Here is a tiny trained network, its code and every weight. The questions are about switching its units off for an input and a class, where a switched-off unit gives its printed mean instead of its output.

import numpy as np


def w(rows, s, z=0):
    codes = np.array(rows[::2]) - 128.0
    scale = np.full(codes.shape[1], s)
    scale[-1] = z or s
    return codes * scale


def norm(h):
    return h / np.sqrt((h * h).mean(-1, keepdims=True) + 1e-5)


def f(y):
    return y / 2 * (1 + np.tanh(0.7978845608 * (y + 0.044715 * y**3)))


def log_softmax(a):
    a = a - a.max(-1, keepdims=True)
    return a - np.log(np.exp(a).sum(-1, keepdims=True))


def net(x, mask):
    res = np.array(x, float).reshape(1, 2) / 4 @ E
    u = 0
    for l in range(2):
        y = f(norm(res) @ A[l][:, :-1].T + A[l][:, -1])
        res = res + np.where(mask[u : u + 3], y, B[l][:, -1]) @ B[l][:, :-1]
        u += 3
    return log_softmax(norm(res)[-1] @ U[:, :-1].T + U[:, -1])


A, B = {}, {}
E = w([
[124,172,2],'x0',
[206,181,167],'x1',
],0.0087)
A[0] = w([
[96,150,73,4],'0.n0',
[175,175,251,3],'0.n1',
[224,177,55,88],'0.n2',
],0.019,0.0026)
B[0] = w([
[146,70,79,176],'0.n0',
[137,48,138,245],'0.n1',
[93,251,172,231],'0.n2',
],0.025,0.011)
A[1] = w([
[174,251,107,6],'1.n0',
[136,101,82,91],'1.n1',
[206,94,183,151],'1.n2',
],0.024,0.0017)
B[1] = w([
[212,184,124,255],'1.n0',
[84,134,77,171],'1.n1',
[3,199,216,219],'1.n2',
],0.062,0.0099)
U = w([
[217,221,114,171],'0',
[152,102,122,9],'1',
[48,80,2,144],'2',
[169,8,153,123],'3',
[12,150,216,159],'4',
],0.019,0.014)

Each question gives the input, the list of numbers given to net, and the class t.
The units are the neurons (one row each of A and B). Each row of codes is followed by its name. A weight is (code - 128) times the scale printed after its matrix; where a second scale follows, it is the last column's (A, B and U).
mask holds one flag per neuron, layer by layer. A switched-off neuron (its flag False) gives its mean, the last column of its row in B, instead of its output. The means were averaged over made-up inputs and are rounded, as every weight is.
A unit's drop is (log p(t) with every unit on - log p(t) with that unit switched off) / (log p(t) with every unit on - log p(t) with every unit switched off).
The circuit of an input: a set's keep is (log p(t) with only the set's units on - log p(t) with every unit switched off) / (log p(t) with every unit on - log p(t) with every unit switched off). Starting from all 6 units, units are removed one at a time, each time the one whose removal leaves the highest keep (on an exact tie, the one counted first), for as long as the keep stays at least 0.8.
units of the circuit, in order: the units of the circuit, biggest drop first
k most important neurons: the k neurons with the biggest drops, biggest first
top k neurons in layer l: the k neurons of layer l with the biggest drops, biggest first
drop when u is switched off: that unit's drop, to one decimal
input [0,-3], class 2: units of the circuit, in order	[0.n2, 0.n1, 1.n2, 1.n0]
input [2,-5], class 2: most important neuron	[0.n2]
input [0,-5], class 2: units of the circuit, in order	[0.n2, 1.n2, 1.n0, 0.n1]
input [-1,-3], class 2: units of the circuit, in order	[0.n2, 1.n0, 1.n2, 0.n1]
input [-4,-5], class 3: top 2 neurons in layer 0	[0.n1, 0.n2]
input [6,-6], class 2: 3 most important neurons	[0.n2, 1.n2, 1.n0]
input [-2,-3], class 3: 3 most important neurons	[1.n2, 0.n1, 0.n2]
input [8,-6], class 2: 2 most important neurons	[0.n0, 0.n2]
input [1,-7], class 2: 2 most important neurons	[0.n2, 1.n2]
input [-3,-7], class 3: 2 most important neurons	[1.n2, 0.n2]
input [-5,-7], class 3: 3 most important neurons	[1.n2, 0.n2, 0.n1]
input [4,-5], class 2: drop when 0.n2 is switched off	0.8
input [-3,-5], class 3: drop when 0.n0 is switched off	0.8
input [-4,-6], class 3: most important neuron	[1.n2]
input [7,-7], class 2: 3 most important neurons	[0.n2, 1.n2, 1.n0]
input [-2,-5], class 3: drop when 1.n1 is switched off	0.7
